Here is a tiny trained network, its code and every weight. The questions are about switching its units off for an input and a class, where a switched-off unit gives its printed mean instead of its output.

import numpy as np


def w(rows, s, z=0):
    codes = np.array(rows[::2]) - 128.0
    scale = np.full(codes.shape[1], s)
    scale[-1] = z or s
    return codes * scale


def f(y):
    return np.maximum(y, 0)


def log_softmax(a):
    a = a - a.max(-1, keepdims=True)
    return a - np.log(np.exp(a).sum(-1, keepdims=True))


def net(x, mask):
    res = np.array(x, float).reshape(1, 4) / 4 @ E
    y = f(res @ A[0][:, :-1].T + A[0][:, -1])
    res = res + np.where(mask, y, B[0][:, -1]) @ B[0][:, :-1]
    return log_softmax(res[-1] @ U[:, :-1].T + U[:, -1])


A, B = {}, {}
E = w([
[173,72,245,26,159,89,205,83,107],'x0',
[43,114,124,96,23,140,198,171,104],'x1',
[135,118,86,94,111,101,119,134,156],'x2',
[222,71,40,124,73,239,169,89,121],'x3',
],0.012)
A[0] = w([
[104,99,155,101,104,135,162,147,116,91],'n0',
[217,139,144,139,226,95,77,49,146,49],'n1',
[48,181,189,127,127,1,78,128,145,110],'n2',
[59,142,122,92,56,136,190,157,86,75],'n3',
[195,70,82,126,75,224,216,63,127,64],'n4',
[146,107,155,79,149,99,204,126,90,3],'n5',
[63,158,160,106,167,72,128,173,122,106],'n6',
[49,95,139,112,66,128,195,158,106,45],'n7',
[93,153,105,184,82,169,86,201,143,29],'n8',
[169,73,201,42,133,83,182,85,76,65],'n9',
],0.0094,0.0028)
B[0] = w([
[88,126,113,129,160,90,99,155,178,169],'n0',
[114,70,214,148,146,94,136,125,234,218],'n1',
[166,114,130,102,96,204,146,213,85,251],'n2',
[147,95,207,145,207,125,72,86,206,202],'n3',
[137,113,156,71,102,189,207,191,94,252],'n4',
[133,155,45,146,153,114,64,85,120,188],'n5',
[192,57,79,50,108,162,223,170,75,207],'n6',
[74,33,224,128,175,79,144,98,182,199],'n7',
[106,210,63,204,71,86,77,110,140,200],'n8',
[60,244,2,209,69,96,106,76,93,237],'n9',
],0.0094,0.016)
U = w([
[178,109,124,68,110,190,201,152,85,209],'0',
[85,227,73,178,112,84,104,89,140,144],'1',
[122,93,197,124,187,85,133,92,252,6],'2',
],0.012,0.0013)

Each question gives the input, the list of numbers given to net, and the class t.
The units are the neurons (one row each of A and B). Each row of codes is followed by its name. A weight is (code - 128) times the scale printed after its matrix; where a second scale follows, it is the last column's (A, B and U).
mask holds one flag per neuron, in row order. A switched-off neuron (its flag False) gives its mean, the last column of its row in B, instead of its output. The means were averaged over made-up inputs and are rounded, as every weight is.
A unit's drop is (log p(t) with every unit on - log p(t) with that unit switched off) / (log p(t) with every unit on - log p(t) with every unit switched off).
The circuit of an input: a set's keep is (log p(t) with only the set's units on - log p(t) with every unit switched off) / (log p(t) with every unit on - log p(t) with every unit switched off). Starting from all 10 units, units are removed one at a time, each time the one whose removal leaves the highest keep (on an exact tie, the one counted first), for as long as the keep stays at least 0.8.
units of the circuit, in order: the units of the circuit, biggest drop first
k most important neurons: the k neurons with the biggest drops, biggest first
drop of u: that unit's drop, to one decimal
input [0,8,2,-7], class 2: units of the circuit, in order -> (n7)
input [0,2,-7,-1], class 2: 4 most important neurons -> (n4, n9, n2, n6)
input [8,8,-2,3], class 1: 2 most important neurons -> (n9, n5)
input [3,5,6,-6], class 0: 2 most important neurons -> (n2, n6)
input [-6,-7,8,-4], class 2: 3 most important neurons -> (n9, n1, n5)
input [6,-3,-3,-4], class 1: 2 most important neurons -> (n9, n4)
input [0,-2,2,-3], class 0: 2 most important neurons -> (n3, n7)
input [5,-1,8,-5], class 0: 3 most important neurons -> (n2, n6, n8)
input [4,-3,8,-1], class 1: 3 most important neurons -> (n9, n7, n3)
input [3,7,7,-8], class 0: 3 most important neurons -> (n2, n6, n1)
input [5,6,8,-7], class 0: 3 most important neurons -> (n2, n6, n1)
input [4,-7,-1,4], class 2: drop of n1 -> 3.3
input [-2,-6,7,1], class 2: drop of n9 -> 0.1
input [-5,-5,-7,-8], class 0: units of the circuit, in order -> (n2)
input [1,5,-6,4], class 2: drop of n2 -> 0.5
